Read these off the row that follows.
1) Which number is the entry just right of the smallest entry?
2) Which number is the entry just right of 3731?
3) Which number is the entry just left of 7516?
[3731, 2012, 5027, 4885, 9011, 5263, 7516, 7540]
1) 5027
2) 2012
3) 5263

Questions about the matrix below.
1) Read off the largest entry in the last column.
2) Read off the entry just right of 586.
3) Read off the 5th entry, reading row by row.
4) Read off the first entry on the diagonal from the top-right corner.
5) Read off the bottom-right entry.
6) Read off the largest entry in the first column.
7) Read off the entry just left of the smallest entry.
8) Read off the entry just right of the largest entry.
417,419,437,-819,737,702,-522,453,-28,357,-28,589,776,108,40
-208,-344,-319,855,-352,-485,335,-369,-91,164,751,-87,-455,547,-389
792,803,822,-641,338,217,-698,823,-201,482,342,362,318,238,-76
-567,-405,-535,-267,569,630,-208,-342,83,513,-538,611,639,-376,67
-163,-310,-243,646,-327,-324,394,-344,-45,-276,501,-297,-363,505,-128
584,676,656,-414,577,503,-857,705,-502,611,305,548,586,215,-438
1) 67
2) 215
3) 737
4) 40
5) -438
6) 792
7) 503
8) -352

Questions about the grid below. Rows and columns are numbered from 0.
1) Give the bottom-right entry.
2) Give the minimum.
3) Give the bottom-left entry.
4) Give the entry in the top-right corner.
5) Give the entry at row 0, column 2.
6) Give the top-left entry.
7) Give the entry at row 1, column 0.
8) Give the entry just right of the smallest entry.
[[ 20  59  19   9 -31 -33  41 -21  48]
 [ 36  19  43  34  36  35  35  34  26]
 [ 19  73  19  12  12   8  22  18  44]]
1) 44
2) -33
3) 19
4) 48
5) 19
6) 20
7) 36
8) 41

W = [  0  37  56   9 -25   3  61 -59 -35]
The 2nd entry is 37
The first entry? 0
The entry just left of 3? -25
The second entry from the right? -59

data =
[[-46  33  17 -34]
 [-30 -35  35  56]
 [-28  38 -39 -52]
 [ 54 -48   7  35]
 [ 49 -11 -36 -34]
 [-25 -69 -42  -7]
 [ 54 -61 -16  20]
 [ 42 -40  55  70]
 [-22  -9  59 -25]
 [ 59  63  15  -1]
 [ 28   6 -30 -13]
 [-58  -2 -54  -7]
 [ 54 -13  53 -22]
 [-11  12  44   6]
 [-67  37  62 -39]]
Indices start at 0.
Report the top-right entry.
Answer: -34
The entry at row 0, column 2: 17
Report the entry at row 0, column 0.
Answer: -46
Report the entry just right of -61.
Answer: -16
The entry in the bottom-right corner: -39
The entry at row 2, column 0: -28
Report the entry directly above 44.
Answer: 53
The entry directly above -40 is -61
Report the entry directly below 20.
Answer: 70
Report the entry at row 0, column 1.
Answer: 33
Report the entry just right of -2.
Answer: -54
The entry at row 1, column 0: -30
Report the entry just right of the smallest entry.
Answer: -42
Report the bottom entry of the column that holds the smallest entry.
Answer: 37
Report the bottom-left entry.
Answer: -67
The entry at row 1, column 2: 35
The entry directly below the largest entry: -25
Report the entry just left of -61.
Answer: 54
The entry directly below -40 -> -9
The entry just left of -42 is -69

Read these off the array that follows.
1) Find the minimum.
2) Find the entry just left of 26.79.
3) Find the entry just left of -169.25.
array([[ -76.84,  -44.01,  -77.70,  -33.07, -117.43,  -24.24,  -80.38,
         -58.15, -110.79,  -55.30, -135.50,  -87.07,  -63.52,  -29.71],
       [-165.57,  -26.11,  -75.25,  -77.73,  -45.79,  -94.32,  -95.97,
          -1.84,  -80.07,  -75.81,  -35.03,  -90.18,  -10.88,   53.67],
       [ -44.49,  -67.78,   45.37, -119.02, -127.52,   56.46,   96.30,
         117.75, -261.13,   81.45,  -48.46,   13.71,   73.24, -258.75],
       [ -72.34,  -11.93, -102.67, -181.76,   -5.67,  -41.32, -166.51,
        -305.77,   42.89,  -86.32,  -58.01, -155.77, -295.27,   65.72],
       [ 241.85,  -83.13,  -73.95,    9.09,  -73.14,  171.36,  -84.09,
        -275.68,   -8.67,   26.79, -209.97,   -7.92, -290.73, -285.38],
       [ -79.76,  -67.55,  -76.95,  -29.67,  -57.41,  -79.48, -132.84,
        -103.23,  -36.01,  -74.71,  -56.53,  -50.32,  -87.63,  -10.22],
       [-212.55,    3.23,   56.01, -256.78,  112.38, -244.15,   67.04,
         154.04,   -7.01,   -4.17,  257.51,  -10.68,   45.37,   68.61],
       [-184.44,  -61.39, -169.25,   26.13,  -83.40, -171.51, -294.12,
        -262.56,   63.52, -243.24, -108.19, -175.25, -137.01,  216.87],
       [-299.49,  -38.08, -127.72,  -54.74, -139.84,  -59.23, -142.86,
         -36.65, -135.59, -185.45, -110.94, -185.53,   55.46,  122.28],
       [ -57.50,  -80.58,  -32.27,  156.48, -110.76,  -75.26,   52.41,
         184.16, -144.29, -114.31,  -85.15,   54.98,  194.83, -148.42],
       [-248.19,  -54.91,  -27.68, -144.71,  -70.79, -144.10,  -46.40,
          92.17, -103.68,  -65.03,   44.06,  -99.30,   46.06,   92.81],
       [   6.39,  -59.66,    5.78, -112.46,  -38.76,  -10.46,  -28.21,
         -36.84, -104.16,   30.18,   -3.01,  -33.49, -114.86, -113.92]])
1) -305.77
2) -8.67
3) -61.39

a =
array([[-0.06,  0.05, -0.01,  0.00, -0.01,  0.22, -0.09, -0.11,  0.14],
       [ 0.11,  0.05,  0.21,  0.19,  0.22,  0.06, -0.07, -0.06, -0.04],
       [ 0.03,  0.02,  0.07,  0.02,  0.05,  0.07, -0.03, -0.04,  0.14],
       [-0.14,  0.02,  0.06,  0.06,  0.06,  0.17,  0.05,  0.05,  0.01]])
The third entry on the diagonal from the top-right corner: -0.03
Report the third entry from the end, reading row by row.
0.05
Report the entry directly above 0.03.
0.11
The first entry, reading row by row: -0.06
The fifth entry, reading row by row: -0.01
Report the entry directly above -0.14.
0.03
Report the bottom entry of the column that holds the smallest entry.
-0.14
The 1st entry on the diagonal from the top-right corner: 0.14
Report the fourth entry from the end, reading row by row.
0.17
Report the second entry on the main diagonal.
0.05
Report the third smallest entry.
-0.09
Report the entry in the bottom-right corner.
0.01
Report the 4th entry, reading row by row.
0.00
The entry just left of -0.09: 0.22
Report the second entry from the end, reading row by row.
0.05
The smallest entry in the last column -> -0.04
The 5th entry from the end, reading row by row is 0.06
Report the 3rd entry on the main diagonal.
0.07

A =
[[-15  65   9  15  -7]
 [-22 -15   9 -20  25]
 [-17 -13   2 -14  -1]]
Rows and columns are numbered from 0.
The top entry of the column that holds the smallest entry -> -15
The entry directly above -13 is -15
The bottom entry of the column that holds the smallest entry: -17
The entry in row 0 and column 1 is 65
The entry just right of -13 is 2
The entry just right of the largest entry: 9
Find the entry in the top-right corner.
A: -7
